Each row has a class, written after it.
[-20  16  12  10 -24  44 -44 -12   6   8  26  18  15  -8 -15 -37   3 -12
 -13  14 -40  -2  11   1 -48 -47 -17  -5  16   0  23   0  -1  -4  39  15
   0  21  60  -2  -3  38  14]
(24)
[ -8  33  -7  19 -66  10 -38  48   5  40  12  30 -61  28 -18 -23  -3  38
 -15  66  -4  -7 -83 -15 -10 -20 -23 -37  13 -33  32 -25  -6 -25  35  -7
  30  59  17  45  47   4 -14]
(24)
[-25  40  -1  49 -97   2 -57  41  -2  45  18  19 -49  25 -24  -2  24  13
   0  46  -5  -1 -54  -7   3  13  -5  -5  20  -2  18 -43   6  -5   5 -19
  25  71  28  25  25  22 -12]
(126)
[ -3   0  43 -39 -37 -46 -42  22  -5  13  -7 -26  10  18  27 -28 -31  29
  55  37  -7  27  -6  48 -16 -42 -10 -46 -34  36   6 -23  17  51  -3 -19
   1  -7  42   1 -17  28 -35]
(69)
[-43 -21  31 -51 -46  -1 -27  29  -2  -2   6 -30 -10  -3  28  -9 -65  40
  -5  68 -32  56 -19  18   7 -10  25   3   2  57 -12 -42   1  57  19  -6
  -6  -3   6 -32  -9   0 -33]
(78)
[ -3  -1   8  17 -16  42 -70 -42   4  11  20  18   6  17  -6 -39  -9 -16
 -67  -2 -74  12   7 -11 -43 -16 -16   6  35  39  38   1  14  28  14   5
 -31  24  33   1  -7  25  19]
(175)
[ 10  30  10  22 -34  38 -54 -18  -9  23  15  19 -18   9 -27 -61  14 -26
 -35  -2 -57 -29   2 -19 -64 -42  -8   3  36  -1   8  15  15   3  21  14
 -19  29  51  30   1  31  18]
(9)
[-19   0  27 -40 -51 -27 -38  34   5  19  -2 -25   2  21  14 -28 -31  16
  38  40  12  34  11  46 -10 -43  -9 -51 -52  14  13 -23  13  36  -5 -17
  -8   3  47 -12  -7  22 -29]
(102)
[  3   8  17  38 -24  22 -76 -44 -11  18  16  20  -2  20  -6 -56  -5 -36
 -48   3 -89   3   5 -16 -52 -30 -16   2  21  33  26  20  24  31  23   4
 -22  31  44  17 -21  44   5]
(90)
[ -9   0  28 -34 -46 -19 -36  30   2  11  -5 -23  -5  19  20 -15 -44  18
  34  51  -6  35  17  29  -7 -39  -5 -53 -35  27  11 -34  17  32  -1 -17
  -7   0  47  -8 -13  18 -29]
(102)
[-20  17  16  18 -17  32 -47 -15   3   6  23  14  25  -3 -17 -36   1 -22
 -19   3 -35  -9  16   8 -60 -48 -16  -1  14  -2  15  15   8   2  37  11
 -12  21  54  -3   5  40  20]
(24)
[-23 -22  35 -33 -46  -2 -27  16   5  13   7 -24   3   3  25  -2 -58  47
  14  75 -32  58 -12  18  -1 -12  16 -21  -1  47 -20 -57  11  51  15 -11
  18  -1  23 -26 -23   4 -34]
(24)
[  9  21 -24  -8  -8 -18   6  60  -9 -30 -35  -3 -66   2 -13  14  36  27
  30  13  17 -25  -7 -49  -4  25  76  37  98  10 -51 -22  18  -8 -16  -3
   3  16 -56  20  21  14  15]
(53)
[  2  20 -11  33 -64   5 -46  49  -5  59   4  24 -74  20 -25  -3  11  41
 -19  76  -1  -6 -81 -24   9 -14 -25 -31  25 -41  36 -30   0 -20  33 -16
  35  51   9  41  43   2  -9]
(53)
[-21  32   8  33 -66   8 -48  27   0  25  16  27 -43  23 -28  -9  -4  24
  -7  60  -7  -1 -51 -15   4 -10   5  -5  15  -2  24 -49  20  -6  20 -18
  20  65  21  58  41   8 -18]
(9)
[  0  34  -5  25 -69  15 -46  39   5  48   8  28 -54  26 -30 -18  11  27
 -29  54  -2  -8 -79 -15   8   0 -10 -20  32 -14  32 -34  -3 -25  17 -22
  36  60   8  36  46  -4  -6]
(175)
[ -6  25  -9  -2 -32 -23  20  82  -1 -31 -30  -3 -61  -2 -19  14  37  37
  42  37  10 -12 -19 -31 -17  26  68  45  54  -4 -55 -10 -22 -36  -5  12
   6  -2 -66   9  34  14  30]
(126)
[ -3  27  10  14 -38  20 -64 -15  -8  25  13  13  -7   2 -18 -65  12 -21
 -26   8 -57 -10  -6  -9 -60 -44 -10   8  40  19  10  20  14  11  29  10
 -30  32  42  25  -5  55  18]
(25)
[ 19  35  -7 -25 -20 -12   2  51  -4 -32 -40  -6 -54  -6 -15   6  28   2
  29   8  14 -30 -13 -39  -2  37  80  41  96  38 -57 -29   9 -21  -3  -2
  10  18 -51  13  15  14   6]
(25)
[  3  15  10   8 -32  33 -51 -17  -5  10  17  20  -9   6 -13 -60   6 -14
 -19  23 -61  -5  -1 -18 -66 -45  -6   6  51  -6   5  18  17   8  26  11
 -27  25  48  13  -3  45  17]
(24)
[-40 -31  22 -36 -39  -4 -45  24   6   6   5 -36 -12   3  27  -2 -57  37
 -14  59 -30  48  -1  16  -1 -14  14 -22  14  47  -7 -39  22  77  13  -7
   4   7  20 -23 -11   2 -42]
(53)
[ -7  -1  37 -28 -25 -30 -41  33  -6  12  -4 -28 -11  13  33 -15 -33  29
  43  56 -10  21  -9  40 -12 -41   3 -53 -15  43  -4 -26   9  34  -1 -10
   0 -16  42  -3 -16  20 -30]
(69)
[  5  40  -9  13 -65 -11 -55  34   1  52   0  23 -68  28 -18 -31   5  38
 -28  58  -9  -5 -87 -19 -11 -12 -33 -27  17 -19  40 -15  -2  -4  32  -6
  20  53   2  49  43   4 -20]
(25)
[-29  -2  11 -50 -14 -27 -16  27  10   8 -11 -25 -21  25  31 -33 -47  48
  -8  52 -40  47  -3  16  -8 -17 -10 -27 -20  21  -3  -4  12  65   1   8
 -29 -24   9   5 -26 -10 -18]
(102)
[-23  42  -7  15 -69   1 -54  32   6  32  11  16 -43  40 -18 -28  -2  31
  -4  42   3  -3 -62   4  21 -11 -11 -18  32   0  30 -25  16   1 -12 -18
  -8  60  21  49  39  13  -6]
(175)
[ 13  23   5  27 -25  29 -63 -21 -17  18  17  21 -13  10 -15 -61  11 -32
 -22   2 -69 -17   7 -23 -55 -36  -5   8  43  11  13  23  19  16  14   0
 -23  31  47  22 -15  44  14]
(90)
[ -6  -1   9  29 -24  21 -71 -53  -3   9  18  15  14  15   0 -29  -5 -19
 -84 -14 -73  13   6 -17 -57 -17 -24  11  22  46  39   4  25  42  19  12
 -21  36  29   7 -15  31  10]
(25)
[  3  37 -19 -23  -5  -3  19  55   3 -38 -28  10 -61   8  -4  -1  23  20
  25  11   3 -20 -20 -51  -5  40  75  33  95  18 -56 -22   2 -26   0   6
   6  16 -50  21  17   1   5]
(24)
[ 20  11  -9  -4   5 -30  12  49  -4 -36 -46  -5 -70   1 -10  18  20  29
  19  10  29  -9 -19 -45  -5  35  74  50  97  14 -53 -20   7 -13 -20   4
   1   5 -61   6  24  -1  14]
(47)
[ -2   9  13  23 -15  29 -59 -48  -2   2  17  22   9  19  -9 -32   3 -25
 -72 -14 -70  -3   9 -30 -55 -23  -7  10  21  34  27  -1  26  26  13  17
 -17  25  44  18 -19  21  14]
(9)
[-17  22 -16  39 -99   6 -56  44   2  43  16  19 -61  22 -23   8  29  31
   1  62   5   0 -53 -16  10  13 -13 -17  29 -19  24 -38   8   7  13 -16
  21  73  26  24  38  19 -21]
(53)
[ -3   2   4  30 -26  25 -71 -31  -8   9  13  24   3  21  -6 -24  -8 -13
 -72  -3 -65  28  11 -15 -71 -19 -11   3  37  30  36   0  30  42   9  12
 -30  22  25  -3 -11  34  24]
(102)
[-20  11  14  23 -17  29 -46  -8   7  -5   9  11   1  -7 -25 -37   0 -31
 -34  -6 -25 -15  16   3 -48 -39 -22  13  25  -9  20  11   7   7  30   9
 -10  40  55  -1  10  27  22]
(47)
[ -8  39  -7  48 -94  11 -58  34  -3  60  18  27 -49  22 -32 -15  22  23
  10  52  -8  -5 -59  -9  19  12 -15  -9   9 -11  21 -38  -3  -3  16 -22
  35  69  29  35  25  18 -15]
(90)
[  8  22 -15 -26   5 -35  20  52   2 -17 -45  -2 -40   6 -19  13  45  51
  32  20  20  -1 -25 -45 -11  34  77  65  71 -10 -64  -3   2  -2  -8   5
   3 -15 -62   1  12  -4  24]
(24)
[ -4  31  -6  34 -66   4 -60  37  -5  47   7  37 -49  34 -33 -16   3  24
  -3  58 -12  13 -51 -23 -14  -6  -3 -17  38 -17  25 -36  33  -1  17 -24
  13  62  13  49  45  16  -7]
(102)
[-17  34  -7  47 -82   0 -49  48   4  47   3  23 -63  19 -37   1  23  38
  -5  45  22  -6 -60  -9   9  12 -21  -1  22 -21  20 -43  -5  -9  17 -17
  33  72  20  26  48   9  -2]
(47)
[-40  -9  24 -34 -29 -29 -24  23  16  -5   3 -29 -30  14  24 -64 -43  40
  17  55 -33  47  -7  22 -25 -24  -4 -12   8  29 -13  -4  20  72  18  -4
 -30  10  39   6 -23   2 -37]
(47)
[-34 -18  27 -48 -58  -5 -38  23   4   2   2 -40 -17  -2  31 -12 -62  38
 -13  74 -30  41  -7  25   7  -9  10 -15 -10  53  -4 -45  -2  51  15  -7
   7   3  11 -21  -5   4 -41]
(25)
[-13  21 -16  21 -76   6 -47  50   1  40   8  22 -78  28 -19 -24   1  43
 -19  80  -4  -8 -72 -21   5 -21 -36 -42  19 -40  42 -26   8  -8  27  -8
  17  63  14  51  49   9 -12]
(53)
[-18  41  -4  52 -89   3 -57  47  -9  45   9  20 -63  22 -27   6  19  17
  -7  54  -4  -7 -55 -10   4   4  -9  -9  12 -15  23 -43   1 -19   9 -19
  25  66  17  28  38  21  -5]
(126)
[-30 -26  25 -43 -48  -4 -36  30   0  -1  -3 -33 -25  -1  27  -2 -59  38
  -8  80 -29  53  -2  15   1 -17   9 -20  16  39  -4 -44  15  67  14 -12
  -2   4  14 -20 -16   2 -35]
(53)
[  4  24 -13  -7  -4 -11   6  52  -7 -33 -33   0 -67  -1  -7   8  30   1
  11   0  -2 -18  -9 -54 -11  41  84  49  94  14 -55 -21  -1 -28 -16  10
  10   7 -64   5  13   8  11]
(126)
[ -2  -3  31 -39 -56 -36 -42  21   2  17  -3 -28  -5  20  17 -34 -31  31
  52  48  -9  32  -8  42  -2 -42  -7 -38 -44  27   5 -14   0  52   0 -16
   1  -7  45 -11 -20  20 -42]
(90)
[-19   7  22 -50 -21 -36  -5  31  -4   1 -18 -39 -21  10  25 -31 -38  45
   9  64 -17  26 -26  21   1 -35   5   1  -9  20 -23   3   9  54   0   0
 -32 -28   9  -9 -23 -11  -8]
(78)
[-10  -3  34 -39 -67 -30 -39  21  11   9  -2 -43  -5  11  27 -28 -32  23
  25  53   0  26  -6  41  -4 -38  -8 -44 -39  48   7 -26  14  42   4  -8
  -1   5  47  -4 -15  19 -42]
(25)
[ -4  26  -7  28 -60   5 -42  47   0  53   8  34 -61  35 -25  -9  -5  37
 -25  59   0  17 -73 -20  -8  -7 -14 -35  22 -28  40 -35  -5 -18  26 -16
  33  49  10  29  40  -5 -14]
(102)
[  5  24  16  26 -51  43 -54 -21  -7  15  21  20  -1  -2 -24 -49   9 -25
 -29  11 -65 -19  12 -24 -58 -37  -8   7  27   6   6   4  14   2  23  18
  -8  29  53  29   3  38  17]
(9)
[-15  26 -10  29 -46   8 -69  39  -7  38  11  31 -61  23 -28 -27   9  16
   0  55 -10   2 -53 -34   1 -17  12  -4  56 -21  30 -41  31  -8  32 -36
  29  72  14  62  45  11 -19]
(53)
[  3  32   2  26 -56   0 -44  42  -8  53   3  37 -52  27 -27 -25   9  33
  -3  48 -14  -7 -85  -9  -9  -4 -27 -30  22 -26  30 -29  -2 -13  39 -19
  50  52  11  46  43   5 -18]
(69)
[  0   3   4  13 -10  20 -64 -49   3   5   7  19   1  21   2 -47  -2  -4
 -61  -3 -74  19   5 -31 -55 -28 -13  18  28  14  34  -4  26  36  22  10
 -19  21  40   7 -29  24  17]
(24)
[ -4  39  -9  36 -68   5 -41  48  -1  53   6  37 -63  37 -32 -19   3  24
 -18  55  -4   3 -71 -21 -10  -6 -15 -40  24 -26  28 -32   6 -20  25 -17
  38  60  12  42  44  -3 -12]
(102)
[ -9  11 -17 -14 -27 -15   6  62   3 -53 -31 -13 -66  -6  -8  14  30  24
  22  29  18 -13  10 -45 -12  26  86  45  92   2 -50 -15  -1  -5  -6   4
   7  14 -51  -6  36   8   2]
(53)
[ -2  24  -2  26 -47  10 -47  41   0  40  14  33 -67  31  -9 -33  -2  38
 -17  61 -15  -3 -69 -23 -11 -11 -30 -42  28 -22  46 -36   0 -19  34 -13
  43  52  16  51  43  -8 -25]
(69)
[  7  33  -9 -21 -11 -13   8  45   2 -46 -30   3 -57   4  -8  -1  23  15
  13   5   3 -23  -6 -51 -20  31  78  40  70  28 -42 -22   3 -10  -8  10
   2  13 -49  32  16   1   3]
(9)
[-29   4  19 -43  -4 -26 -13  19   5   7  -8 -26 -11  10  31 -30 -38  49
  12  52 -31  37 -11  10   0 -30  16  -9  -4  26 -24 -18   9  46   3   1
  -8 -18  16   5 -33  -1 -18]
(24)
[-17  38  -4  29 -71  10 -39  35   7  41  15  27 -67  31 -23 -37  -3  35
 -31  59 -25  -7 -85 -25  -7  -1  -8 -27  29  -5  14 -30   6  -6  36   2
  25  55  16  63  38  -7 -24]
(9)
[ -3   6  21  19 -11  31 -49  -6   3   5   9  15   4 -16 -24 -24  -5 -21
 -35   5 -31  -6  13  -3 -53 -34 -21  17  23  -7  29   5   2   7  43  -1
   3  32  49  -7  17  22  20]
(47)
[ -6  17  -1  37 -64   8 -42  43  -2  52  11  28 -64  28 -19  -6   7  31
 -40  56 -21   2 -82 -28  -2   6 -17 -15  12 -16  37 -38 -13 -28  27 -13
  45  50  -3  34  36   0  -8]
(126)
[-13  -5  31 -43 -30 -27 -24  16   5   9 -14 -38 -19   5  21 -33 -44  51
   7  60 -30  34  -7  14 -12 -37   5  -9 -16  20 -17 -21  10  58   4  12
 -11 -29  15  14 -26  -7 -25]
(9)
[  8  -2  12  37 -25  34 -67 -41  -9  12  18  20  -1  18  -4 -36 -16 -20
 -62  11 -87   7  -2 -19 -43 -24 -19   1  28  31  27  11  20  31  17  12
 -21  24  35  11 -12  32  15]
(90)
[ -7  49 -16  25 -90 -10 -54  31   1  39   3  11 -52  40 -19 -18  16  37
  -5  39  11  -9 -62  10  14  -4 -25 -22  21 -14  23 -21  14  10 -25 -13
  -8  54  15  40  37  12  -5]
(175)
[-25   7  14  22 -18  30 -44  -7   8   0  13  11   8  -9 -24 -42   4 -24
 -43 -19 -28  -5  19   9 -58 -38 -31  16  14  -4  26  16   1  13  37  10
  -6  37  51   0   2  27  20]
(47)
[  6  10  -3  -8 -29 -13  15  61  -5 -48 -32  -1 -52 -14  -6   9  26  24
  46  27   5  -8   6 -36 -22  37  86  43  75  12 -59 -27 -21 -24   6  -1
  30   3 -57   0  35  13  -1]
(69)
[-24  44  -5  44 -79 -11 -51  37   5  28   6  20 -56  25 -25  -3  22  14
  -3  39  19 -10 -54  -9  12  18  -7  -5  32  -5   9 -36  11   0   0 -14
  27  78  28  25  45  10 -12]
(47)
[ -9   0   3  21 -18  33 -58 -43   2   5  23  25   0  18   3 -47  -4 -10
 -51   5 -77  14   0 -20 -58 -19 -16  -3  31  22  25  -3  22  25  27  20
 -28  26  40   2 -22  38  14]
(24)
[-18  49  -8  39 -80  11 -51  41   1  48  13  34 -39  35 -34   5  20   5
  -7  30   8  -6 -43  -9   5  18 -10 -20  20  -6  26 -40  13  -8   7 -26
  25  77  30  25  38  12  -8]
(102)
[-13  -2  32 -40 -58 -17 -39  24  10  15  -6 -29   9   6  10 -25 -34  28
  33  47  -4  33  -5  44   3 -38   1 -37 -29  48   1 -36   9  38  -2 -18
  -1   1  40  -4 -19  24 -24]
(175)
[-16  12  11   2 -32  37 -58 -18   7   5  16   3  13 -11 -14 -35  -4 -27
 -40   6 -41 -19  18   7 -45 -42 -31  -6   9   5  28  12   7  10  35  22
 -16  25  52  -3   8  38  14]
(25)
[-23 -20  31 -42 -37 -13 -34  26  -3  -4  -3 -29 -24   5  41  -9 -65  50
  -6  73 -43  55 -10  21 -14  -4  12 -25  17  52 -15 -43   4  73  10  -6
  -1 -11  11 -24 -17  -3 -39]
(69)
[-21  30  -5  26 -44   6 -50  33  -2  25  17  34 -49  36 -14 -21  -1  19
  -4  46  -4   0 -64 -15  -4 -14   3 -23  24 -11  31 -39  17 -22  21 -24
  27  71  15  51  42  10 -25]
(24)
[-20  45  -7  34 -83  -4 -49  28   7  55  17  28 -36  37 -27 -22  31  36
  14  41   4   1 -65 -14   4   6 -15 -18  15 -14  14 -33   8  -8  18 -14
  36  63  31  34  34  17 -22]
(24)
[ 17  17 -21 -15  -9 -21  22  64  -7 -11 -47  -4 -51   3 -28  28  34  42
  20  18  32   0   0 -42 -12  43  74  60  77 -20 -57 -15  10  -1 -23  -8
  -8  -6 -67  -9  19  -9  33]
(102)
[-10  -7  33 -38 -45 -34 -37  30   2   8  -5 -26   0  10  29 -18 -30  43
  51  52  -9  30  -4  43  -9 -39 -11 -53 -46  40  13 -36   7  48   6 -12
  11  -7  47   0 -18  24 -38]
(69)
[-10  -7  38 -35 -44 -40 -34  22  11  -3 -14 -40  -9  11  20 -36 -30  17
  37  39  18  25  12  34  -3 -45  -8 -24 -31  18   5 -22  16  36  -4 -18
   2   6  55  -5 -10  11 -33]
(47)
[-27 -15  26 -44 -45 -15 -14  13  18  -1   9 -34 -19  16  25 -50 -41  58
  16  58 -42  45   1  19 -25 -31  -1 -21 -16  37 -10 -15  12  75  13  10
 -20 -15  40  12 -32  -8 -50]
(9)
[  9  24 -11  -7 -26 -18  15  62  -1 -48 -37 -16 -61  -5  -9   7  21  30
  31  33  12 -18   5 -38  -3  22  85  53  67   5 -61   0 -12 -13 -14   5
   2  -6 -54   6  35   4  15]
(90)
[-37   4  12 -40 -31 -22 -14  35   4   2  -7 -27 -17  13  24 -36 -47  42
  -1  55 -35  45   2  23 -19 -26   4 -20 -14  23 -13  -2   9  61   5   2
 -27 -16  14   5 -19   4 -16]
(102)
[-34 -24  23 -42 -43  10 -34  31   5   9  -1 -25 -14   6  23   4 -66  37
 -19  70 -31  54   8  14   8 -12  13 -26  -7  44   2 -54  10  50   7  -8
   2  -3  22 -23 -10   2 -27]
(102)
[-40 -10  22 -42 -37  -8 -22  20  20   9  12 -33  -7  11  18 -53 -38  44
  19  62 -40  39 -13  40  -6 -33  -2 -30  -2  40  -4  -4  18  63  10  -1
 -24  -3  44   5 -25   6 -40]
(175)
[ -3  16 -13 -23 -39 -25  29  81  -6 -37 -36 -11 -59  -7  -9  20  21  59
  40  55  28  -9 -29 -23   0  20  57  52  32   0 -43 -10 -22 -20  -3   8
 -25 -10 -67   2  30  12  37]
(78)
[ 14  28  -9 -20 -14 -21   9  50   3 -29 -35  -2 -66  10 -14   1  35  30
  21  10  21 -24 -20 -49 -12  28  75  38  72  17 -42 -22   0 -17 -15  13
   3   2 -49  27  16  -1   3]
(9)
[ 20  24 -22 -13  -7 -15   1  59  -7 -33 -41  -5 -68   2 -19  15  51   6
  35   5  27 -29  -4 -52  -5  34  89  41 114  13 -61 -18  24 -13 -17  -5
  11  12 -51  11  23   5   4]
(53)
[-30  44 -10   8 -73 -15 -51  35   0  28  10  15 -45  42 -13 -36   6  24
  -1  34   2  -4 -70  -2   4  -6 -21  -4  14  -8  20  -3  15  20   4  -7
 -22  58  16  40  38   9 -12]
(78)
[-14  33 -14  34 -95   9 -60  44   0  47  11  19 -59  24 -29   2  26  31
  -2  58   5  -5 -50 -19  11  10 -17 -17  41 -14  22 -42  20   9  16 -20
  24  72  26  28  38  16 -15]
(53)
[-23  12  20 -43 -10 -30 -25  17   1   7 -12 -34 -21  12  29 -36 -43  31
  -1  44 -39  24 -14  25  -3 -26  -6 -16  -4  35 -15  -4  17  54   5   2
 -19  -8   5  16 -24  -5 -29]
(25)
[-27  -9  29 -40 -23 -21 -30  23  10   3   4 -27 -14   9  30 -53 -35  51
  33  61 -48  46  11  22 -33 -34  -7 -28   6  31  -9 -14  22  79  18  -3
 -10  -9  46   5 -36   1 -45]
(69)
